In the rows, 128 means zero.
[121 103 126 153 136 149 100 128 130 134 117 123 147 124 144 138 134 122
 140 118 122 140  64 151 128 121 150 135  92 134 139 117 118] | 10
[110 102 131 170 149 123 132 127 125 149 119 137 144 131 147 129 106 161
 147 164 144 127 149 153 116 135 141 143 117 120 159 130 134] | 8
[ 85  93 108 188 135 108 106  79 126 167 151  92 148 135 164 114 159 106
 119 124 117 143  35 159 162 108 149 139  77  94 116 114 126] | 0
[131 118  97  96 135 147 117 101  85 124  97 148 130 165 146 134 229 151
 142  93 154  99 145 113  87 126 148  82 104 126 124  85 119] | 3
[127 112 125 151 184 152 142 131 141 124 110 136 170 139 103 152 107 157
 109 144 158 118 131 141 106 129 101 130 112 181 132  64 124] | 9
[114  55 139 174 158 143 119 120 137 160  90 130 136  96 145 124  98 138
 129 163 112 151 173 122 157 114 144 143  83 162 175 113 139] | 8
[142  98 133 130 149 160 121 127 108 131  89 131 122 127 124 136 145 125
 146 119 131 138 141 121 102 111 136 128 115 135 153 100 132] | 3
[124 119 146 156 120  90 101 149 122 136 128 134 138 110 131 114  87 118
 128 121 112 160 145 125 151 107 129 150 117 135 186 155 126] | 4
[121 116 140 136  99 121 144 151 106 126 145 130 135 136 149 128  94 143
 151 120 134 138 111 153 116 122 110 153 157 116 141 132 140] | 9
[120  88 137 127  79 124 137 129 120 140 154 115 146 135 135 106  80 126
 112 107 116 118  85 103 119 128 123 155 143 114  88 160 112] | 10
[145 132 151 125 145 118 146 157 143 123 125 140 125 155 138 129 141 128
 130 127 132 128 103 149  79 124 109 147 109 100 132 146 101] | 10
[114  75 125 120  71 114 158 123 118 126 139  91 143 137 141 111  67 141
 152 129 149 139 118 128 120 134 139 160 153 108  87 158 132] | 4
[119 134 112 128 102 116 103 129  90 128 143 122 116 173 166 129 156 133
 181 115 134 127  50 170 101 130 158 124 134  93 102 128 123] | 7
[144 168 161 138 170 117 122 152 146 129 115 163 156 104  80 142  64  95
  98 117 135 131 157 105 157 143  82 127 151 195 166 114 142] | 6
[132 153 121 130 150 127 128 124 132 135 149 140 179 118  97 156  68 129
 105 125 136 112 105 132 137 138 126 136 140 161 117 112 123] | 5
[134 147 126 107 155 119 124 110 120 129 113 140 149 137 124 144 162 148
 136 128 172 120 189 138  88 147 140 110 111 127 124 103 105] | 1
[110 112 117 160 117 104  97 123 101 129 130 124 138 129 153 127 108 125
 166 112 123 150  92 147 162 108 156 134 121 125 170 134 135] | 4
[128 102 121 132 137 117 134 105 111 154 137 102 161 101 153 127 117 148
 137 125 157 126 144 142 125 141 152 126  95 113 150 118 129] | 5
[106  92 133 127  74 132 155 143 132 135 179  83 134 128 144 116  37 124
 157 139 112 142  23 141 140 114 140 186 171  62  77 187 143] | 2
[111  86 136 157 115 115 122 131 123 155 150 112 138  84 143 119  80 124
 130 138  95 154 116 120 182 107 161 157 115 111 173 147 129] | 2
[134 101 145 138 125 142 140 122 129 150 141 114 154 103 114 124  66 109
  99 137 107 141 122  98 144 127 157 154 120 113 120 164 119] | 3
[124 160 129 157 176 119 143 125 142 132 143 114 150 137 125 138  97 112
 136 147 168 122  83 156 126 154 120 141 134 104 127 127 133] | 6
[142 135 139 154 187 150 136 140 142 124 124 114 152  98 121 169  92 123
 128 147 149 156 134 176 129 133 142 144 106 138 169 104 123] | 9
[115 120 132 136 101 131 142 119 138 143 172  93 161 115 134 128  44 118
 116 133 114 130  48 145 140 126 142 166 138 100  72 168 136] | 5
[106 102 128 157 142 114 113 121 119 146 149 136 140 128 159 118 162 129
 110 118 108 140 108 131 159 102 133 123  78 128 157 113 107] | 9
[137 134 143  87  72 121 148 133 125 114 134 125 126 142 113 133  84 117
 121 107 122 136 120 117 113 137 121 155 186 119  61 157 124] | 1
[123 101 140 111  81 121 112 149 100 128 139 133 108 171 165 109 143 120
 167 101  95 152  73 119 101 103 133 136 152 105 113 137 129] | 12
[136 105 138 153 164 139 110 135 140 140 103 124 140 123 114 144  94 115
 115 151 109 150 101 134 136 124 148 141  95 166 133 105 117] | 7
[130 117 137 130 145 119 173 127 140 132 133  97 163 119 129 121  84 142
 120 164 143 120 140 115  95 140 118 162 148 114  90 168 113] | 11
[139 115 133 122 148 109 122 147 116 129 122 146 137 156 143 119 148 155
 163 124 134 125 148 122  86 121 125 128 131 119 158 121 117] | 12
[114 103 129 158 132 137 130 130 145 134 136  99 146 164 134 134  83 122
 135 156 114 134  17 163 115 118 147 164 117 112  56 136 120] | 7
[ 97 104 126 129  90 125 151  95 137 144 170  87 135 146 146 115 105 115
 126 140 120 133  58 148 131 121 151 176 139  56  38 169 107] | 1
[116  96 124 146 140  98 131 128 100 132 131 126 135 151 185 114 191 161
 151 115 153 127 138 146 105 117 127 116  86 102 158 104 114] | 9
[144 116 155 124 121 118 115 156 131 138 106 130 115 131 124 127  91  98
 111 124  92 161 115 118 128 116 124 149 121 155 127 136 126] | 7
[110  79 115 156 163 144 113  87 100 156 125 106 168  89 150 128 129 132
 136 150 126 137 130 104 154 130 169 120  96 150 145 106 115] | 11
[138 122 144 153 160 140 111 150 139 120 109 140 144 102 106 148  82 112
 117 139 113 148 136 116 138 126 130 141 121 177 142 116 134] | 6
[120 137 139 150 183 112 144 120 139 145 119 118 154 132 128 115 130 123
 122 149 142 124 122 123 113 121  92 140 124 135 138 130 117] | 11
[137 137 150 154 192 148 150 139 141 126 107 106 152 109 121 150  91 132
 150 176 139 146 116 157  91 129 130 157 130 126 141 138 126] | 11
[124 128 132 147 197 122 120 115 143 162 103 171 143 118 123 133 154 132
 116 143 151 124 200 128 154 139 118  99  82 171 208  95 122] | 8
[137 152 136 126 175 106 124 156 119 120 120 148 135 111 129 154 151 144
 150 135 143 139 149 145 124 133 154 119 117 117 206 116 112] | 2
[133 147 143 137 175 130 127 136 158 121 100 131 142 138 106 146 113 134
 128 152 139 138 138 153  90 117 119 155 120 130 115 125 115] | 1
[100  89 128 148 102 128 124 134 118 146 140 124 121 140 168 119 107 135
 156 137 111 143  74 146 135 117 147 158 135  86 123 172 139] | 8
[113  88 134 128 116 150 136 115 134 156 142 117 145 102 130 136  77 118
 102 141 119 142 131 119 156 142 155 147 128 123 111 156 128] | 8
[126 125 125 126 165 139 144 111 128 153 169 109 163 153 133 139 115 130
 138 152 152 124 109 147  90 140 156 142 119  77 108 120 102] | 12
[121 119 134 128 116  95  97 119 103 139 105 136 110 124 162 123 197  96
 142  77 118 162 105 134 157 118 127 102 107 137 175 106 141] | 0
[166 133 172 120 153 119 166 172 150 112 106 126 127 126 119 131  93 144
 142 128 153 127 162 152  59 136 101 156 135 110 154 163 115] | 10
[114  73 129  92  17 122 126 141 102 103 115 116  77 173 167 111 171 113
 152  68  77 163  35 119 104  95 121 135 163 126  49 147 150] | 0
[125 122 135 152 149 128 108 132 106 137 123 134 143 100 152 127 140 134
 161 140 113 147 121 131 134 119 144 130 121 134 176 137 125] | 11
[ 99 103 124 151  83 117 133 127 131 150 168 108 161 145 150 101  50 143
 138 134 111 116  39 141 125 101 107 176 141 103  73 162 149] | 5
[115 172 101 178 252 130  91  93 132 165 131 151 163 114 124 139 175 128
 131 160 186 112 161 152 141 149 134  93  53 140 220  64 119] | 6
[136 141 142 128 136  88 133 137 137 124 117 143 135 141 114 118 111 114
 125 112 149 131 158 126 140 125  87 125 134 154 157 125 127] | 4
[110 141 114 132 141 120 100 119 116 138 132 140 131 142 145 126 160  99
 129 105 135 134  97 118 147 127 126 112 112 139 132 112 130] | 6
[106 134 125 143 120  97 113 117 135 140 139 118 116 154 136 103 134  87
 106 108 113 150  76 127 160 101 112 136 113 120 133 143 120] | 4
[138 165 126 123 172 119 153 156 126 109 146 130 138 146 110 161  92 144
 152 147 153 121  80 152 100 140 138 142 165  92 146 130 118] | 2
[ 90  84 124 161 109 136 147 109 143 158 157  96 124 166 168 106 104 116
 138 153 127 132  27 158 136 121 125 164 125  70  71 159 138] | 8
[157 138 151 124 154 136 156 162 160 115 128 116 143 124 112 151  77 137
 145 147 145 140 102 173  80 131 115 160 129 120 117 144 130] | 5
[157 128 145  86 109 107 152 170 119  84  80 142  98 176 131 131 149 146
 173 101 159 141 151 140  62 125  91 120 156 143 135 124 138] | 4
[112 113 123 141 138 102 130 108 127 158 138  99 126 171 165 104 154 116
 134 130 140 126  62 153 118 123 129 136  92  82  99 132 114] | 7
[121 126 132 136 135 120 145 132 146 140 143 115 136 127 108 129  87 106
 112 131 130 139  80 123 155 128 116 144 143 130 135 120 127] | 2
[129  89 143 124  96 156 141 147 119 121 109 126 122 156 125 123  96 119
 137 120  99 141  65 111  99  99 119 165 155 120  84 145 141] | 3
[122 125 126 163 195 115 137 109 138 144 117 131 159 139 126 120 140 124
 114 154 132 115 121 111 127 117  98 126 106 161 133 100 109] | 11
[150 102 145 115 136 110 156 158 140 124  90 138 142 136 126 121 101 166
 142 124 144 121 174 125  73 113  82 146 125 161 137 119 139] | 5
[135 142 131 120 136 132 137 131 124 133 150 124 168 119 115 153  68 132
 129 129 144 125  98 147 117 140 137 141 140 131 112 126 129] | 5
[130 161 125 131 138 105 139 147 127 120 155 135 136 163 142 130 122 155
 145 130 129 110  70 164  80 113 118 148 133  86 114 154 121] | 5
[119 114 151 145 107 106 119 125 144 143 146 122 144  96 109 126  82  93
  57 113  65 159 100  99 172 114 147 147 118 149 112 165 118] | 0
[101  62 112 187 157 128  78  92  89 175 121 131 161 102 170 109 161 129
 138 134 109 137 126 103 175  98 176 128  53 115 192 102 119] | 3
[138 107 135  98 120 136 108 129 108 130 124 136 139 130 139 133 131 114
 138 112 118 144 144  96 126 136 151 108 133 152 125 105 124] | 12
[133 113 154 152 140 135 119 144 146 144 123  86 130  99 138 137  58  95
 135 159 108 169  95 163 136 122 155 179 111 104 120 160 130] | 7
[123 144 133 118 111 109 107 135 110 114 108 154 115 149 139 133 159 135
 165 108 126 140 130 144 110 116 130 130 147 129 130 124 122] | 1
[120 117 135 136 146 136 123 139 135 118 114 121 119 141 138 124 111 114
 119 130 105 144  88 108 114 110 132 137 115 137 102 140 136] | 6
[124 150 147 122 117 105 104 126 140 142 127 145 119 125 121 117 118  76
  91 110  92 155 117 105 172 111 103 146 134 138 125 141 121] | 1
[139 115 144 100  90 143 168 144 115 103 120 112 138 129 121 129  76 148
 145 136 129 122 115 109  84 145 108 149 202 141  70 157 141] | 11
[131 130 139 141 158 130 120 125 138 147 143 124 143 154 130 130 120  96
 131 132 125 145  73 137 128 127 127 130 120 122 129 102 121] | 12
[114 145 138 126 120 138 138 132 144 148 155 126 112 150 140 133 100  88
 128 134 123 153  46 159 145 138 129 144 143  91 111 169 136] | 8
[128 157 145 155 160 105 120 136 130 132 129 153 147 138 111 141 104 140
 137 145 132 133 136 152 111 122 124 152 134 120 149 128 110] | 1
[161 144 154  85 102 155 151 177 118  93 104 142 101 160 110 152 107 111
 153 110 119 143  89 133  67 119 108 159 192 110  96 153 140] | 3
